[-1.5  6.1 -1.3 13.0  1.3 -3.7 -2.7  1.6 11.3  6.8  0.3 -0.7 -7.5  2.0
 -2.0  0.4  5.3  0.8  4.8 -0.2  5.8 10.9]	S
[  4.9   4.0  -3.0   9.5   6.9 -15.0 -12.4   2.1  18.2  33.0  -8.5  -6.1
 -12.7  13.8  -0.1   2.2   9.8  -7.1   4.8   0.7  14.3  21.4]	S
[  4.9 -38.4   1.6  12.2  17.4 -10.1 -47.2  -1.0   1.4  71.5   6.2 -31.6
 -31.1  19.9  17.0   1.4  -5.8  -5.7  -3.0   3.5  14.4   4.3]	Y
[  6.7 -19.7   9.3  -8.0   9.4   1.9 -14.9  -2.0  -3.7  25.1   1.7 -11.3
 -10.9  18.0   4.8   1.2  -2.1   1.9   3.9  -1.3   2.9 -15.7]	Y
[ -4.8 -15.6   2.0   2.0  -2.5  17.3  -8.9  -2.4 -15.2  -9.8  12.1  -3.9
   8.6  -7.1  -0.6  -2.9  -5.0   2.7  -8.2  -1.5  -3.0 -16.2]	Y
[-30.7  16.0 -24.0  -1.7 -33.0  20.3  30.4 -10.6 -39.5 -83.6  16.2  20.9
  34.4 -47.2  -1.6  -6.2 -19.9   9.9 -16.3  -7.5 -29.1 -27.5]	Y
[  9.6   3.3  -1.2   4.8   5.1 -10.8  -4.2   2.5  20.0  14.8  -6.6   1.4
  -6.9  10.8  -3.3   3.1   9.8  -6.7   1.4   1.2  11.8  16.8]	S
[-13.8   2.4 -11.2   0.8 -11.3  15.0   0.0  -6.7 -21.6 -31.5  11.2   2.7
  12.4 -17.7   1.0  -4.3  -6.6   2.5 -10.3  -3.6  -9.5 -17.4]	Y
[ -2.9  17.9  -7.4  15.4  -7.5  -2.5  11.0   2.5   6.3 -15.9  -5.1   6.4
   5.1  -6.1  -2.0  -2.9   7.2  -2.4  -2.4  -0.7   0.9   4.3]	S
[ 14.7  -8.5  -1.9 -10.5   8.7 -31.0 -15.7  -7.2   8.5  58.3  -9.6 -11.6
 -25.9  17.2   9.3   5.3  -8.6   2.2  15.4   5.0   7.0  14.3]	U
[  1.2 -25.9   3.5  -2.1   2.9   7.6 -19.0  -0.7 -13.8  16.1   6.4 -14.7
  -8.3   3.2   4.4  -2.0 -12.1  -2.9  -7.6   1.9  -0.7 -11.3]	Y
[-13.5 -10.4  -2.3  19.0   4.6   8.2 -21.2   1.6  -0.5  13.6  13.2 -10.9
  -9.1   5.1   4.2  -4.1   4.3  -7.7 -13.2  -0.7   6.1  -0.1]	P
[  2.1 -30.2   6.0   2.4  11.8   1.7 -29.1  -4.0 -13.1  39.8  11.0 -18.6
 -18.8  12.9  10.1   0.8 -10.5  -1.0  -0.9   0.2   2.6  -9.2]	Y
[-12.7  -6.8  -5.6   2.6 -12.4  12.4   1.8  -6.4 -21.3 -23.8  11.3   3.1
   9.6 -13.9  -0.1  -4.9  -4.8   1.3 -10.3  -1.8  -8.5 -14.9]	Y
[-18.1  -0.7  -9.9  -5.9 -15.8  22.7  14.1  -7.1 -25.6 -50.1  14.1   7.3
  21.2 -22.6  -3.4  -5.9 -10.3   3.4 -10.2  -5.2 -15.8 -23.3]	Y
[ -3.0 -23.8   3.9  -3.2   2.7   8.5  -9.9  -2.1 -16.5   6.6  14.3  -9.9
  -3.0   0.7   1.7  -2.1 -13.0   2.4  -4.5   1.3  -6.3  -6.8]	Y
[ 5.2  8.5 -3.2  5.0  3.4 -1.6  5.7  2.5 18.9 -0.9 -7.0  7.1  2.2  3.9
 -8.1  1.9  9.6 -4.0 -0.3  0.8  6.7 10.3]	S
[ -4.1 -19.1   3.1  -1.7   0.4   7.9 -12.2  -1.2 -17.1   1.7  10.6  -6.7
  -2.3   0.6   5.6  -6.2  -9.9   2.9  -4.2   1.0  -5.1 -13.8]	Y
[  1.6 -21.1   2.9  -1.6   2.3   6.8  -7.4  11.6  -9.8   6.9   5.3  -5.6
  -2.7   0.7   3.4   0.6  -5.1   2.2  -1.2  -0.2  -1.4  -8.8]	Y
[ -2.7  19.7  -9.5   3.6 -11.3  -2.9  17.4   0.2   6.1 -25.4  -4.4  12.0
   3.2 -11.8  -7.6   2.1   8.2  -1.0  -2.7  -1.2  -2.0   9.1]	S
[ 0.1 14.8 -2.9  6.6  3.1 -6.2  5.7  4.7 14.9 -4.2 -4.4  3.3 -0.6  0.5
 -3.8  0.8  9.8 -5.8 -2.4  1.3  3.9 10.9]	S
[ -1.5 -10.2  10.9  11.2  13.8  14.3  -9.6   5.1   3.4   0.5   5.9  -5.0
  -0.4  10.2  -2.7  -2.4   5.4 -10.3 -11.7   0.6  12.0  -4.0]	P
[  2.8  17.5  -1.7  11.1   0.8  -5.6   3.2   3.7  21.0   1.7 -14.0   8.5
  -6.9   2.3  -8.5   0.0  14.4  -4.8  -1.5   3.3   7.8  15.2]	S
[  6.5  15.9   0.2   9.7   4.5 -12.3   0.4   6.4  23.1  14.9 -13.3   5.1
  -7.5   9.8  10.5   1.4   9.5  -6.8   3.8   0.1  11.2  20.0]	S
[ -5.9 -12.8  -4.3   6.0  -4.7   3.8  -6.1  -4.9 -17.7   3.0   8.9  -8.2
  -0.5  -5.2   4.0  -0.6 -11.2   4.3  -4.7   2.8  -1.8  -9.2]	Y
[ 13.2 -34.5  15.4 -19.3  15.3   4.1 -29.0   1.2   0.1  44.0   6.5 -19.9
 -17.8  23.5   6.7  -1.2  -7.9 -14.9   7.5   3.2  10.7  -7.3]	Y
[ -8.0   4.6   7.3 -11.7  -9.5  31.6  24.3  -0.1 -25.4 -65.6   8.0  17.2
  29.9 -22.7  -7.4  -4.8  -8.1   6.2  -4.0   1.7 -13.4 -29.5]	Y
[ -6.4  28.2 -12.5   2.0 -12.9  -2.3  21.0   2.2   5.9 -31.7  -4.9  14.2
  10.9 -17.4  -9.7  -4.0   6.4  -1.9  -2.8  -1.8  -1.1   6.9]	S
[ -8.9 -12.5  -1.2  18.0   3.7  13.6 -16.6   2.5  -9.4  -0.4  11.9  -5.8
  -2.1   3.6   0.0  -4.1   1.4 -10.9 -14.5   0.2   5.8  -1.5]	P
[  0.1 -24.6   8.2  -1.7   4.0   9.8  -6.0   0.3 -10.6   7.3  -0.1  -8.9
  -2.2   5.8   1.2  -0.6  -7.2   1.7   0.9   2.3  -3.0  -9.6]	Y
[  4.4 -17.9   6.2   3.5   7.0   7.8 -12.4   1.5  -8.4  13.3   4.9 -10.2
  -5.2   7.6   2.3  -1.7  -6.8  -0.4  -2.4   3.8  -1.6  -7.4]	Y
[ -3.5 -22.0   2.7   0.9   1.7   6.4 -14.5  -0.4 -11.2   8.3  10.7 -11.3
  -4.3   2.1   5.3  -2.9 -11.0   3.4  -3.2  -1.5  -1.4 -10.7]	Y
[ -5.0 -20.8   6.0  20.2   6.3   8.6 -21.0   4.1   1.2  17.9   7.3 -11.5
 -12.4  10.7   2.0  -4.5   7.8  -7.1 -12.9 -11.5   8.2   6.9]	P

[ 16.4 -20.0  -9.6  89.9  -6.4  -9.3  10.2 -38.2 -21.8  24.7 -26.1  12.7
   0.3  -7.7   1.1   9.8   3.9  -7.6   7.4  -3.5  10.4 -22.4]	V
[ -6.1  36.2  19.6 -89.9  -0.3  12.0 -16.3  10.8  10.5 -56.4   6.2 -20.7
 -11.1 -16.3  -6.3  -4.5 -20.2   0.4  -5.0  21.0 -16.1 -12.3]	D
[  7.0   5.5   0.7  12.4  -6.4 -11.5   0.1  20.4  -5.5 -10.4   8.4  10.2
   3.6 -19.3 -11.6  -2.0  -8.6   0.1  -0.7  16.1  -7.7  -9.1]	D
[  9.4  13.4  11.1  21.4  -4.3  -3.9  -5.6  26.5  -1.5 -10.2  -7.8   3.9
  -0.7  -9.6 -11.5   2.6  -8.5   2.6  -6.5  15.7  -1.2 -11.4]	D
[  7.0 -23.3  -5.1  74.6  -6.8  -2.5  11.8 -30.9  -8.8  37.0  -2.6   3.2
   7.8   9.4   6.3   7.1  14.3  -8.7   4.4  -6.2   7.6   5.9]	Q
